Small tables with named rows and columns. After each table, cells are looked up by row and column.

zela =
,puzip,nafa,guf,rebev,nuvogut,penav,kege,rusev,gubobet
ref,0.23,0.23,-0.94,0.55,-0.01,-0.11,0.51,-0.44,0.22
vobos,0.73,0.68,0.31,-0.81,-0.10,-0.12,0.12,-0.26,0.28
riv,-0.30,0.15,0.23,-0.42,-0.83,-0.17,0.27,0.17,-0.55
fiva,0.26,-0.07,-0.56,0.29,0.04,0.69,0.56,0.88,0.61

gubobet of riv is -0.55
rebev of fiva is 0.29
gubobet of ref is 0.22
gubobet of vobos is 0.28
kege of vobos is 0.12
nafa of riv is 0.15
kege of ref is 0.51
rusev of fiva is 0.88
penav of ref is -0.11
kege of riv is 0.27
puzip of vobos is 0.73
guf of ref is -0.94

Table vipofe
cols = rolug, kupa, sudugu
dar: [-95.02, 19.17, -10.56]
ruros: [-18.41, 52.67, 86.27]
nakure: [35.79, 47.97, 73.29]

nakure, kupa => 47.97
ruros, rolug => -18.41
dar, sudugu => -10.56
ruros, kupa => 52.67
nakure, rolug => 35.79
dar, kupa => 19.17
nakure, sudugu => 73.29
dar, rolug => -95.02
ruros, sudugu => 86.27

Table vikibe
cols = kulo, tudi
mamapi: [117, 56]
fak: [198, 71]
lim: [85, 152]
delog: [58, 142]
gotapi: [183, 109]
sen: [100, 155]
tep: [142, 138]
nebuzog: [70, 99]
zan: [136, 66]

What is the tudi of tep in vikibe? 138
What is the tudi of lim in vikibe? 152
What is the tudi of gotapi in vikibe? 109
What is the kulo of delog in vikibe? 58
What is the tudi of zan in vikibe? 66
What is the kulo of tep in vikibe? 142
What is the tudi of nebuzog in vikibe? 99
What is the tudi of delog in vikibe? 142
What is the tudi of sen in vikibe? 155
What is the kulo of gotapi in vikibe? 183
What is the kulo of zan in vikibe? 136
What is the kulo of mamapi in vikibe? 117
What is the kulo of lim in vikibe? 85
What is the kulo of sen in vikibe? 100
Row with the largest tudi: sen

zur
         voz  metan  dodit
fif       -2     -9     -2
sakili   -53    -50     10
ronudu   -58    -53     33
likiti    52     -8    -73
zufidu   -71    -81    -61
fara     -91    -12     29
nidatet  -11    -35    -82
temokud  -64    -49    -62
zal      -12    -14     25
devadu   -31     16     34

What is the metan of ronudu in zur? -53
What is the dodit of devadu in zur? 34
What is the dodit of zal in zur? 25
What is the voz of devadu in zur? -31
What is the dodit of zufidu in zur? -61
What is the metan of nidatet in zur? -35
What is the metan of zal in zur? -14
What is the metan of temokud in zur? -49
What is the dodit of fara in zur? 29
What is the metan of zufidu in zur? -81
What is the voz of temokud in zur? -64
What is the dodit of fif in zur? -2
What is the voz of zal in zur? -12
What is the dodit of nidatet in zur? -82
What is the metan of sakili in zur? -50
What is the voz of fif in zur? -2
What is the metan of fif in zur? -9
What is the dodit of ronudu in zur? 33
Which row has the largest voz? likiti

dala:
         raveg   toveb
gez      0.240  -0.708
sok      0.186   0.307
gomun   -0.457   0.001
zelit    0.492   0.539
faka     0.215   0.215
zisu     0.287   0.410
padoke  -0.259   0.272
neb      0.144   0.167
vuk     -0.347   0.439
rino     0.246   0.170
siz      0.031  -0.418
ker      0.815   0.821

toveb of rino is 0.170
toveb of siz is -0.418
raveg of faka is 0.215
raveg of padoke is -0.259
raveg of vuk is -0.347
toveb of sok is 0.307
toveb of ker is 0.821
raveg of rino is 0.246
toveb of vuk is 0.439
raveg of zelit is 0.492
toveb of zisu is 0.410
raveg of zisu is 0.287
toveb of padoke is 0.272
raveg of gez is 0.240
toveb of gez is -0.708
raveg of gomun is -0.457
raveg of sok is 0.186
raveg of siz is 0.031

nug:
         gofelip  tasinuk  sevosat  vosemeb  kubuv  leg  dafa  gipe  komefo
rig           28       61       43       54     29   71   -18     2     -10
mugu          19       -7       -9       -2     17    2    24    -2      36
metodu       -28      -12      -10      -39    -19   25    10    -6      40
lis           27       28      -28       -2    -25  -67    23   -19       0
befitu       -12       31       -4      -22     19   -7    -8   -18      16
tasuvo        36       12       49       38     10   28   -22     8     -26
luv            8      -30      -25       30     -1  -88    42   -42     -31
lam           21        6       11      -20     11   12     3    -4       2
zazo           6       49       50       31      8   51    24     3      16
muduzin       26      -26       44       10     29   16     2     4      -7
renepup       32       13       49       21     -1   41   -14    -2      -8

What is the dafa of renepup in nug? -14
What is the gofelip of lis in nug? 27
What is the gofelip of luv in nug? 8
What is the leg of lam in nug? 12
What is the dafa of lis in nug? 23
What is the vosemeb of metodu in nug? -39
What is the dafa of luv in nug? 42
What is the sevosat of zazo in nug? 50
What is the vosemeb of zazo in nug? 31
What is the sevosat of rig in nug? 43
What is the gipe of befitu in nug? -18
What is the gipe of renepup in nug? -2
What is the gipe of muduzin in nug? 4
What is the tasinuk of befitu in nug? 31
What is the vosemeb of lis in nug? -2
Row with the largest dafa: luv

